Below are the code and all the weights of a small trained network. Each question names an input and a target symbol and asks about switching units off, where a switched-off unit gives its printed mean instead of its output.

import numpy as np


def w(rows, s, z=0):
    codes = np.array(rows[::2]) - 128.0
    scale = np.full(codes.shape[1], s)
    scale[-1] = z or s
    return codes * scale


def softmax(a):
    e = np.exp(a - a.max(-1, keepdims=True))
    return e / e.sum(-1, keepdims=True)


def log_softmax(a):
    a = a - a.max(-1, keepdims=True)
    return a - np.log(np.exp(a).sum(-1, keepdims=True))


def net(x, mask):
    ids = ['αβγδεζηθλξσψω'.index(c) for c in x.split()]
    T = len(ids)
    res = E[ids] + P[:T]
    u = 0
    for l in range(3):
        r = res
        for j in range(2):
            rows = slice(2 * j, 2 * j + 2)
            q, k, v = (r @ M[l][rows].T for M in (Q, K, V))
            z = softmax(np.where(np.tri(T) > 0, q @ k.T / 2**0.5, -1e9)) @ v
            o = O[l][rows]
            res = res + np.where(mask[u + j], z, o[:, -1]) @ o[:, :-1]
        u += 2
    return log_softmax(res[-1] @ U[:, :-1].T + U[:, -1])


Q, K, V, O = {}, {}, {}, {}
E = w([
[55,145,165,144,124,157,207],'α',
[140,72,53,170,124,136,189],'β',
[121,92,105,42,206,64,76],'γ',
[158,87,63,160,109,161,94],'δ',
[132,101,102,173,142,140,141],'ε',
[113,218,159,129,101,159,89],'ζ',
[111,77,111,177,154,146,167],'η',
[100,45,124,166,138,179,105],'θ',
[99,94,95,36,48,100,8],'λ',
[125,113,167,169,177,146,76],'ξ',
[75,123,82,36,120,59,181],'σ',
[147,107,87,172,140,139,128],'ψ',
[187,167,92,171,148,98,125],'ω',
],0.011)
P = w([
[144,135,138,126,119,129,151],'0',
[88,134,115,144,115,80,124],'1',
[87,145,99,123,160,142,139],'2',
[163,133,157,112,104,115,155],'3',
[102,121,149,152,42,19,108],'4',
[55,160,90,133,143,131,129],'5',
[180,147,170,94,121,145,167],'6',
[175,122,203,116,45,47,134],'7',
[2,169,73,149,120,101,108],'8',
[80,179,114,116,131,145,133],'9',
[156,115,204,82,53,116,151],'10',
],0.0093)
Q[0] = w([
[126,188,120,117,127,117,155],'0.h0',
[156,125,115,195,144,94,120],'0.h0',
[196,159,149,206,139,255,170],'0.h1',
[58,159,50,107,190,137,108],'0.h1',
],0.041)
K[0] = w([
[114,208,122,85,118,103,195],'0.h0',
[164,121,107,255,146,92,98],'0.h0',
[160,54,167,241,42,16,99],'0.h1',
[240,99,209,53,101,169,176],'0.h1',
],0.027)
V[0] = w([
[122,180,120,108,140,94,180],'0.h0',
[153,132,120,218,167,65,125],'0.h0',
[26,12,241,109,130,213,82],'0.h1',
[171,99,7,122,4,196,97],'0.h1',
],0.014)
O[0] = w([
[75,82,202,120,122,137,106,110],'0.h0',
[105,114,94,120,178,228,128,72],'0.h0',
[139,207,57,68,101,254,191,192],'0.h1',
[59,42,187,104,73,209,51,4],'0.h1',
],0.0085,0.0031)
Q[1] = w([
[146,235,150,207,32,113,40],'1.h0',
[172,26,69,130,162,140,85],'1.h0',
[3,184,58,115,217,79,100],'1.h1',
[187,144,130,246,69,126,145],'1.h1',
],0.014)
K[1] = w([
[59,229,214,165,65,115,164],'1.h0',
[201,99,62,213,107,165,75],'1.h0',
[245,92,226,65,162,160,159],'1.h1',
[3,211,167,167,164,135,141],'1.h1',
],0.014)
V[1] = w([
[175,131,77,122,80,115,83],'1.h0',
[114,92,56,80,94,76,136],'1.h0',
[27,255,163,136,71,89,92],'1.h1',
[107,42,44,144,214,160,132],'1.h1',
],0.0096)
O[1] = w([
[113,75,134,127,78,117,77,148],'1.h0',
[133,129,146,120,27,89,95,254],'1.h0',
[127,88,189,147,254,168,145,163],'1.h1',
[209,160,126,126,48,77,142,110],'1.h1',
],0.0064,0.0036)
Q[2] = w([
[151,117,153,105,115,136,133],'2.h0',
[127,146,160,254,90,195,134],'2.h0',
[182,97,142,74,154,77,146],'2.h1',
[180,117,179,180,90,207,157],'2.h1',
],0.026)
K[2] = w([
[74,140,102,168,113,123,136],'2.h0',
[189,48,45,176,131,158,119],'2.h0',
[57,139,71,40,154,75,93],'2.h1',
[88,154,107,253,103,157,128],'2.h1',
],0.023)
V[2] = w([
[81,34,95,84,107,91,239],'2.h0',
[165,94,78,44,164,110,75],'2.h0',
[111,66,94,13,140,74,159],'2.h1',
[82,59,123,157,85,118,254],'2.h1',
],0.022)
O[2] = w([
[32,86,33,59,142,110,187,183],'2.h0',
[144,126,234,69,122,109,187,152],'2.h0',
[199,127,173,22,159,158,96,251],'2.h1',
[83,250,157,36,165,97,75,106],'2.h1',
],0.012,0.017)
U = w([
[141,143,63,110,140,99,92,199],'α',
[115,133,126,121,126,86,107,221],'β',
[160,122,150,96,165,187,192,54],'γ',
[99,97,143,159,211,114,140,236],'δ',
[119,172,107,81,62,253,147,50],'ε',
[159,112,131,136,143,69,48,184],'ζ',
[112,130,151,96,169,150,85,3],'η',
[109,120,135,126,113,76,101,246],'θ',
[97,95,161,92,27,138,73,130],'λ',
[167,169,91,153,132,100,199,187],'ξ',
[76,94,115,81,121,80,106,61],'σ',
[131,188,112,129,211,110,160,74],'ψ',
[76,104,152,100,144,237,110,58],'ω',
],0.0057,0.0034)

Each question gives the input, a string of symbols that net reads in full, and the target symbol t.
The units are the heads (2 rows each of Q, K, V and O). Each row of codes is followed by its name. A weight is (code - 128) times the scale printed after its matrix; where a second scale follows, it is the last column's (O and U).
mask holds one flag per head, layer by layer. A switched-off head (its flag False) gives its mean, the last column of its rows in O, instead of its output. The means were averaged over made-up inputs and are rounded, as every weight is.
A unit's drop is (log p(t) with every unit on - log p(t) with that unit switched off) / (log p(t) with every unit on - log p(t) with every unit switched off).
The circuit of an input: a set's keep is (log p(t) with only the set's units on - log p(t) with every unit switched off) / (log p(t) with every unit on - log p(t) with every unit switched off). Starting from all 6 units, units are removed one at a time, each time the one whose removal leaves the highest keep (on an exact tie, the one counted first), for as long as the keep stays at least 0.8.
circuit, biggest first: the units of the circuit, biggest drop first
unit that matters most: the unit with the biggest drop
which heads matter: for each layer, one digit per head in row order, 1 if its drop is at least 0.15 and else 0, layers parted by /
input σ ζ η, target η: unit that matters most	0.h1
input γ ω γ λ γ γ γ α, target γ: circuit, biggest first	0.h1, 2.h1, 2.h0
input ω γ γ γ ω, target γ: circuit, biggest first	2.h1, 2.h0
input α σ γ θ ζ, target γ: circuit, biggest first	0.h1, 2.h1
input ξ ψ θ λ α θ γ ε θ γ, target α: which heads matter	00 / 00 / 10
input ζ θ γ ζ ξ γ λ η, target γ: which heads matter	01 / 00 / 01
input α θ γ θ ζ η θ ξ γ σ, target σ: which heads matter	10 / 00 / 10
input λ λ α ψ, target ω: circuit, biggest first	0.h1, 1.h1
input δ γ β δ γ ξ σ ε ω, target η: circuit, biggest first	0.h1, 2.h1, 0.h0
input γ γ ξ γ ξ ω η, target ξ: circuit, biggest first	2.h1, 0.h1
input ζ σ σ δ α ξ σ, target σ: circuit, biggest first	2.h0, 0.h0, 0.h1
input δ ε δ, target λ: which heads matter	01 / 01 / 00
input ξ θ ε ε θ γ α θ ε, target ψ: circuit, biggest first	2.h1, 0.h1, 0.h0
input η α α λ ζ β, target ω: which heads matter	11 / 01 / 00
input γ γ η, target γ: which heads matter	01 / 00 / 11
input α η ξ ξ γ δ, target ξ: circuit, biggest first	2.h1, 0.h1
input α ζ ζ α ζ ζ θ γ ξ δ δ, target ξ: which heads matter	01 / 00 / 01
input ε λ λ ψ η θ ε σ ζ θ θ, target δ: which heads matter	00 / 01 / 01
input λ ε λ γ ξ λ γ λ γ θ, target ω: circuit, biggest first	0.h1
input α θ ξ η, target ε: which heads matter	01 / 00 / 00
input γ σ γ ζ ξ ξ, target δ: unit that matters most	0.h0
input θ γ ε, target ε: which heads matter	01 / 00 / 00
input σ θ ξ θ λ, target σ: which heads matter	00 / 00 / 10
input α ε θ, target ψ: circuit, biggest first	2.h1, 0.h1
input θ γ γ η θ λ θ γ θ, target ε: which heads matter	01 / 00 / 00
input σ γ ζ θ λ η ζ, target ω: which heads matter	01 / 01 / 00
input ψ β β γ δ θ γ λ α ω, target ω: circuit, biggest first	0.h1, 0.h0
input γ β γ ω γ θ, target ζ: which heads matter	01 / 00 / 00
input γ θ θ θ γ γ β α θ δ λ, target α: which heads matter	00 / 00 / 10
